How the points are linked:
bute: &>segu, $>mera, *>fota, %>vupo, §>lena, ^>banu
rere: &>levo, $>bade, *>bulo, %>fera, §>miri, ^>kila
segu: &>bute, $>vama, *>none, %>none, §>lise, ^>none
vama: &>mera, $>segu, *>pero, %>sigo, §>fopa, ^>zego
pero: &>leli, $>none, *>vama, %>none, §>bagu, ^>none
zeno: &>zego, $>banu, *>rile, %>zale, §>kuru, ^>mera
sezu: &>sigo, $>vupo, *>miri, %>mera, §>bulo, ^>zale
bagu: &>fera, $>dini, *>fopa, %>levo, §>pero, ^>raki
zego: &>zeno, $>none, *>none, %>none, §>beze, ^>vama
lise: &>lena, $>fopa, *>dini, %>lufe, §>segu, ^>kima
lena: &>lise, $>gebo, *>fudi, %>bodi, §>bute, ^>siza
regi: &>gifi, $>none, *>none, %>beze, §>none, ^>nebo
kima: &>siza, $>beze, *>none, %>none, §>none, ^>lise
levo: &>rere, $>none, *>nebo, %>bagu, §>none, ^>none
gifi: &>regi, $>kiro, *>kila, %>kuru, §>zale, ^>bulo
fudi: &>dini, $>fera, *>lena, %>bade, §>fota, ^>ravo
muvu: &>raki, $>ravo, *>kuru, %>kila, §>rile, ^>fera
gebo: &>fopa, $>lena, *>fera, %>bulo, §>mera, ^>kuru
kuru: &>beze, $>siza, *>muvu, %>gifi, §>zeno, ^>gebo
fopa: &>gebo, $>lise, *>bagu, %>nebo, §>vama, ^>beze
nebo: &>bulo, $>lufe, *>levo, %>fopa, §>sigo, ^>regi
dini: &>fudi, $>bagu, *>lise, %>none, §>none, ^>none
kiro: &>none, $>gifi, *>none, %>siza, §>none, ^>bodi
bulo: &>nebo, $>bodi, *>rere, %>gebo, §>sezu, ^>gifi
raki: &>muvu, $>none, *>beze, %>none, §>none, ^>bagu
miri: &>none, $>none, *>sezu, %>leli, §>rere, ^>none
banu: &>none, $>zeno, *>none, %>none, §>siza, ^>bute
rile: &>none, $>none, *>zeno, %>none, §>muvu, ^>leli
leli: &>pero, $>fota, *>mera, %>miri, §>fera, ^>rile
bade: &>none, $>rere, *>bodi, %>fudi, §>none, ^>none
fota: &>none, $>leli, *>bute, %>none, §>fudi, ^>none
siza: &>kima, $>kuru, *>ravo, %>kiro, §>banu, ^>lena
ravo: &>none, $>muvu, *>siza, %>none, §>none, ^>fudi
fera: &>bagu, $>fudi, *>gebo, %>rere, §>leli, ^>muvu
sigo: &>sezu, $>none, *>none, %>vama, §>nebo, ^>none
zale: &>none, $>none, *>none, %>zeno, §>gifi, ^>sezu
kila: &>none, $>none, *>gifi, %>muvu, §>none, ^>rere
beze: &>kuru, $>kima, *>raki, %>regi, §>zego, ^>fopa
bodi: &>lufe, $>bulo, *>bade, %>lena, §>vupo, ^>kiro
lufe: &>bodi, $>nebo, *>none, %>lise, §>none, ^>none
mera: &>vama, $>bute, *>leli, %>sezu, §>gebo, ^>zeno
vupo: &>none, $>sezu, *>none, %>bute, §>bodi, ^>none

The rows follow the links: the fewer symbols apart two points are, the more alike their rows tend to be.

Name the point of each row.
[  91 -132   54  140 -227   92  113   26 -104   14   57   12    0   -9 -153 -230 -157  202   -9   39  -55  -43  -62  126  299 -113  -15   21  -40   36  108   79    3 -147  103   47 -124  -39  103   68   30]
point: bute
[ 120 -123   29    1  -43   -6  381  -95 -158 -137  181   84 -137   99  -77   -1   36   60  -82   13  -45   10 -102   63   76 -206  -64  -60   23   10  123  133 -113   16   20  142  122  190   63    8   45]
point: bodi
[  37   28   96  171  -86    2  186  148 -139 -170  -33    8 -138 -113 -169  -30 -174  -94  -38   87  157 -179  -36  210    5  -32  -38   64 -162   48   66   49  152    3 -138  245  -91  -38   41 -142  178]
point: lise
[ -55  -45 -142 -231  214  -92  -60 -123   36   76  -42   67   87  126  208  124  218  -46   16 -113  -76   46  -34 -277 -120   27   48  -61  167   -7   -3  -39  -74  109    1 -100  142  136  -24  -41  -79]
point: kila
[-100  277  -52 -156   -9   10 -126  -20   38   30 -124   -6   42 -116   39  183  -61 -241  112  -16  188  -34   54   93 -100  337   11  162  -47  -44  -56  -51   82   54  -50   10    3  -42  -51 -168 -122]
point: beze
[  80 -122   38   46 -161   42  243 -167 -111  -77   72   82 -107   96  -61 -253  -43  241  -13  -76 -134  112 -111  176  145 -232 -113 -134   41  -22  104   95  -86   -6    9   87   34  116   48   86  -63]
point: vupo
[ 192 -196 -205  148   34  -49  149  190 -141  -17  136   36   -3   22 -131 -113   22   19  -65  112    6 -117 -123 -159  175 -235   17  -15 -115  206  118   38   14  -39   -6  101 -137  -85  141  -83  202]
point: fudi
[ -53  -70 -181    2 -242   -9   17 -134  -21   64    4   81  154   32 -113 -207 -235  223   36  -71   17   -9 -108  174  281   42 -131   38    1  144  142   64   81    0  -39   37 -140    9  145  -89 -157]
point: banu
[ -17  -54  165   82   20  -29  332  -14 -125 -263    5  107 -230   70  -59  -38  -16  -56  -11   -2   18  -10 -105  163  -27 -152  -16  -62  -37  -43   64   87   45  123 -149  252   77  128  -18  -11  108]
point: lufe

Each walk starts at a row. The symbols on each line, taken left to right, move it on to the next point.
Answer with the point's row; about right is enough.
start [   8   -4 -336 -142  174 -101 -215   52   58  238    6  -13  233  -30  121  117  110 -106   69    5   20    7   34 -305  -11  139   41   70   -1  108  -42 -103    0  -45    6 -140  -32   11   69  -52  -87]
% ^ ^ * % % -> [  32   71  -93 -298   44  -44  -37 -193   95   82   57   74   55  104  139  219  164  -85  -18 -141   17   96   16  -63 -125   96  -27   46  180  -65   24   42 -127   29   53  -77  200  222  -44  -53 -188]
* * % & & -> [ 122  238 -199 -169  -78  -36 -122   -8   99  248   11  -28  224  -30   -5  203   -2 -105   36  -52  120  -32   81  -85   28  235   20  236    5   30  -16   31  -97  -89  136  -85  -14   39  -20  -78 -167]
start [  14 -139   39    1  166   68  -95  -40   24   10    4  -92  -44   70  132  -68  182  184   49 -101 -205  203  -47  -77  -74 -118   50 -242   90 -104  -58  -29 -102   17   41 -220   46   -4  -68  273  -58]
§ % % * * * § & -> [ -75   70  320   26  -11  110  -17 -128   85 -206  -87 -126 -202  -54   74    5  -19   51  -20  -18  -58  116  113  215 -221   23  -42 -136   17 -285 -109   -2  -12    4  -15   -4  126   16 -171  224  -15]
§ & * * % § -> [  56  151  139  101 -211  181 -143  -12  211  121   61 -200   85 -102  -76  -55    2  123   23   85  -70   63   95   42    1   62   36   29  -45  -43  -94   10  -64 -155  212 -143   65 -102  -91  180 -146]
start [ -20  149  259  163 -137  176 -153  -21   86  -67 -121 -187  -90 -181  -51  -58 -105   74   -5   55   58   18  141  171  -90  150   29  -21  -88 -121 -151  -43   49 -115   10  -52   19 -201 -158   92   39]
$ $ & $ * $ % * -> [  54   41  193  -26  -60  107  -28 -143  129   18   56  -64  -19   42   24   23  115  150   15 -161 -139  201   42   56  -73  -26  -10 -144   59 -167 -106    5 -146  -56  167 -151  185   12 -151  264 -123]
% % % $ & $ ^ § $ -> [ -97  -12 -107  -11  -29  -72   89   33 -111  -77 -111   99   50  -29  -51    4 -237  -77   61   24  182 -155  -59  192   53  101  -61  116  -75  115  121   27   99  103 -140  278  -95   82  171 -278   32]
start [-188  109 -159  -76  181 -120 -248  139   23   21 -163  -58   90  -75   61   69  -32 -261   76   26   95 -113   26  -90 -115  234   12  152  -36   68 -108 -135  154   59 -179    7  -95  -26  -50 -159    2]
^ % % $ & ^ ^ * -> [ 140  -71 -101  113 -173   -8  214   88 -145  -34  141   65    4  -27 -220  -31  -55   40  -63  158   39  -97 -110  116  243 -143   23  100 -105   70  120  125   18  -79   59  163 -137   14  168 -125  100]
% & $ ^ & % ^ -> [ 256  185   30  -38 -141   61   18  136  111  216  155  -94   52 -114  -49  238  201  -98  -64   90   45   -4   52 -141    4  101  160  118   13  -33  -23    2  -75 -151  255  -12   73 -114  -63  -54    0]
start [-185  179  122  -68  -90  118 -232  -95  135   18 -152  -63   71  -63   43  -66 -285   33  128 -108   63    5   94  195  -28  255    4   48   13  -99  -85  -73   89  -49  -31  -81  -19  -76  -97  -32 -128]
^ § * $ $ -> [   4   21   64  109  165   39 -134  259   72  -19 -115 -130 -133 -149   58   93  101 -238   11  161  101 -133  107 -120 -170   44   81   54 -106   12 -108 -126   84    4  -74  -50  -16 -180  -60    3  167]
& & * & & $ $ -> [  49  281  186  108  -24   35  -58  160   75  -29  -95 -156 -107 -145  -48  161   12 -191  -58  126  138  -91   97   67 -163  159   83  170  -68  -79 -164  -21   80  -84    1   71   24 -135  -76  -10   99]
start [  96    4 -115   31  149  -10 -139  258   73  190   98  -51   57  -52   38   86  218  -68  -99   98    9  -60   38 -277  -72   14  105   36  -14   83  -97  -53  -74  -36  127 -132  -53 -125  -44   88  191]
% * * * $ $ ^ ^ -> [ 172   32  114 -131   -3   48  112  -36   54    8   80   29  -72   21   86  206  273  -48 -101  -20  -24   91  -65 -102 -149  -54   82  -62  140 -129  -25   78 -175   13  172  -32  216   28  -43  126   -3]
& * * & & -> [ -51  198  264  -18   80  119   71   -6   -2 -140  -45  -71 -227  -68   11  220  166 -183 -108   15   -6   -2   29  113 -298   65   68  -10   58 -195 -129   87  -34   57  -70   82  172   -3 -126   39   91]
start [  62 -262  -84   58  172  -55  200   10 -178 -130  114  109 -111  119   62  -38  120   65  -43   13  -93    1 -152  -91   91 -287   33  -69   36   81  107   61  -93  114  -65   56   45  133   87   28   90]
% $ ^ $ * -> [  19  -32 -166  -23 -182  -79  156  -44  -89   39   72  140  169  117 -103  -61 -125  -15   -2  -36   58 -112  -76   11  245    8  -81  145   -6  158  156   92   16  -19   22  142 -159  130  126 -279  -87]
$ % ^ * $ % § -> [  36 -269  -29  228  -58   26    0   49  -62    1   26  -35   35  -57 -107 -242  -37  211  -21   59  -81    7  -64   -7  253 -184   -2  -17 -107  154   56  -29   68  -49  -32    3 -223  -68   70   58   51]
